Here is a tiny trained network, its code and every weight. The questions are about switching its units off for an input and a class, where a switched-off unit gives its printed mean instead of its output.

import numpy as np


def w(rows, s, z=0):
    codes = np.array(rows[::2]) - 128.0
    scale = np.full(codes.shape[1], s)
    scale[-1] = z or s
    return codes * scale


def f(y):
    return y / 2 * (1 + np.tanh(0.7978845608 * (y + 0.044715 * y**3)))


def log_softmax(a):
    a = a - a.max(-1, keepdims=True)
    return a - np.log(np.exp(a).sum(-1, keepdims=True))


def net(x, mask):
    res = np.array(x, float).reshape(1, 4) / 4 @ E
    y = f(res @ A[0][:, :-1].T + A[0][:, -1])
    res = res + np.where(mask, y, B[0][:, -1]) @ B[0][:, :-1]
    return log_softmax(res[-1] @ U[:, :-1].T + U[:, -1])


A, B = {}, {}
E = w([
[141,252,75,128,197,146,206],'x0',
[191,93,46,184,149,244,112],'x1',
[113,137,151,184,113,110,93],'x2',
[13,49,93,157,235,109,163],'x3',
],0.012)
A[0] = w([
[141,45,173,110,53,129,116,24],'neuron 1',
[219,112,89,191,84,250,119,201],'neuron 2',
[68,94,117,130,187,95,140,3],'neuron 3',
[236,193,168,87,3,138,112,28],'neuron 4',
[140,220,143,125,157,122,153,31],'neuron 5',
[108,196,203,38,70,16,145,167],'neuron 6',
[163,253,117,135,130,142,131,34],'neuron 7',
[185,57,170,90,52,127,103,54],'neuron 8',
],0.017,0.0027)
B[0] = w([
[102,201,50,111,140,107,173,193],'neuron 1',
[218,156,182,92,115,122,60,228],'neuron 2',
[88,70,170,150,124,154,158,188],'neuron 3',
[59,1,186,148,158,171,160,253],'neuron 4',
[91,169,60,124,83,90,126,179],'neuron 5',
[241,151,167,102,123,145,53,251],'neuron 6',
[80,173,50,153,141,100,183,195],'neuron 7',
[83,192,52,161,112,87,162,201],'neuron 8',
],0.019,0.029)
U = w([
[247,138,151,98,112,126,51,150],'0',
[112,57,149,149,138,142,128,190],'1',
[130,174,48,136,111,95,128,5],'2',
],0.014,0.0033)

Each question gives the input, the list of numbers given to net, and the class t.
The units are the neurons (one row each of A and B). Each row of codes is followed by its name. A weight is (code - 128) times the scale printed after its matrix; where a second scale follows, it is the last column's (A, B and U).
mask holds one flag per neuron, in row order. A switched-off neuron (its flag False) gives its mean, the last column of its row in B, instead of its output. The means were averaged over made-up inputs and are rounded, as every weight is.
A unit's drop is (log p(t) with every unit on - log p(t) with that unit switched off) / (log p(t) with every unit on - log p(t) with every unit switched off).
most important unit: the unit with the biggest drop
top k neurons: the k neurons with the biggest drops, biggest first
drop of u: that unit's drop, to one decimal
input [-5,-1,-7,-5], class 1: most important unit => neuron 4
input [1,6,-3,-8], class 1: top 2 neurons => neuron 4; neuron 6
input [6,-6,-5,0], class 0: top 2 neurons => neuron 6; neuron 8
input [3,2,-3,-4], class 1: top 2 neurons => neuron 6; neuron 4
input [3,7,5,7], class 0: top 3 neurons => neuron 4; neuron 2; neuron 7
input [5,8,4,8], class 0: top 3 neurons => neuron 4; neuron 2; neuron 7
input [-6,-5,-3,1], class 2: top 2 neurons => neuron 1; neuron 2
input [8,-3,6,8], class 1: top 3 neurons => neuron 3; neuron 8; neuron 1
input [7,4,2,-6], class 2: top 4 neurons => neuron 7; neuron 5; neuron 6; neuron 3
input [-7,-7,3,6], class 0: top 2 neurons => neuron 6; neuron 4
input [-3,-7,2,5], class 0: top 2 neurons => neuron 6; neuron 4
input [5,3,-7,5], class 1: top 4 neurons => neuron 6; neuron 8; neuron 1; neuron 3
input [-1,3,-2,-6], class 1: drop of neuron 4 => 1.9
input [-4,0,-2,2], class 2: most important unit => neuron 4
input [6,0,-4,-2], class 2: drop of neuron 3 => 0.0
input [6,-3,8,-8], class 1: drop of neuron 4 => 3.4
